Table B holds the same points as the rows below, measured another way and shuffled. Each row below is followed by which row of B it is.
(in the rows, 100 means zero)
B:
(86):  95  87  72  85  75 129 110 109 125  98  88
(133):  88 106  94  88 102 109 105 104 105  98 101
(105): 108  71 119 121  95  85  92 106  78  96 138
(115): 105 127  97 104 102  83 103  97 101  90 127
(138): 108  75 119 112 102  76  93  97  76  93 141
(94): 115 103 129 123 105  60 102  91  80  91 159
(123): 102 117  77  89  82 112 113 101 124  91 109
(122): 107  61 119 107  98  85  94 111  82  99 109
(95):  99  86  77  85  79 124 112 107 122  98  95
(103):  98  94 109 103 103  86  98 104  85  94 111
(82): 117  92 119 116  96  69  97  95  84  91 149
(119): 104 116  80  88  84 119 113  97 126  90 101
(147): 106 110 112  97 106  75  98  94  97  91 116
(114):  99  90  71  85  75 129 110 107 129  88 104
(98): 102 115  91 101  92 103 102  95 114  92 121
(148): 104  92  89  95  84 108 104 107 112  86 107
(118): 101  61 102 114  83 108  97 118  85 100 123
(97): 112  53 120 112  91  77  93 105  80  96 136
(79): 110  52 118 117  90  85  97 107  77  98 133
(111): 107  55 138 117 102  70  87 101  63 103 146
(87): 117 118 130 123  98  59 101  83  87  86 163
(108): 100 108 108 104 101  77 102  99  96  93 123
(143):  94  75  85  96  84 122 101 111 104 105 102
(96): 112  76 122 111  97  68  96 105  81  88 125

102 104  75  98 109 104  98  78 106  87 105 104 100 109 102  93 100 : (143)
 96  96 109  88 100  88  99  91  99 147 119 106 100 109 101  94 110 : (82)
 99 100 125  81  95  87  97 105  98 162 107 105  96 109 101  95 110 : (87)
 93 109  83 102 107  92 100  77 103 126 130 108 103 110 109  90 105 : (105)
 95 126  73 100 109  95  98  72 105 101 127 108 103 110  95  92  97 : (118)
 83 104 108  84 101  88 100 106 108 127 137  78 108 100  92  96  81 : (96)
 96  99 110  88 100  88  98 107 100 152 115 106  98 109 104  93 109 : (94)
 95 107  84  94 106  90  98  87 101 115 139 107 103 111  92  95 102 : (79)
114 103  93  80 105 103  95  89 101  84  82 100  92 111  77 103 104 : (114)
 91  91 109  86 102  95 100 104 108 127 105  85 101  98 105  94  89 : (147)
109 103  86  85 108 104  95  83 102  76  91 103  94 111  73 103  98 : (86)
 96 101  97  95 102 100  99  98 108 131  91  99  96 104 110  88  89 : (115)
 96  98  93  96 104  99  99 103 107 125 102  95 100 104 107  88  92 : (108)
107  96 101  89 102 102  99  89 105 116  82  99  94 106 109  94 107 : (98)
108 100  88  83 107 103  95  96 103  79  93  97  96 109  77 102  97 : (95)
 93 100  93  99 105  93 100  91 104 132 126 104 103 109 110  88 103 : (138)
 87 102  91  93 106  93 101  87 107 107 142  84 110 103  96  96  89 : (122)
108 101 100  83 102 104  95  94 104 104  75  98  93 108  87  97  98 : (123)
101 103  96  83 104 101  98  90 104 101 100  92  97 111  88 100  94 : (148)
 94 100  87 101 106  86 100 104 100 126 148 111 106 116 100  91 114 : (111)
110  99 108  77 102 102  96  96 102  98  74  94  92 106  81 102 101 : (119)
 91 102  91  93 105  87  98  88 102 121 143  99 106 112  90  94 104 : (97)
 98 102  84  85 105 103 101 118 107  91  92  94  97  94  97 103  83 : (133)
 93 100  94  91 104  98 102 104 108 109 109  92 103  99 108  98  91 : (103)
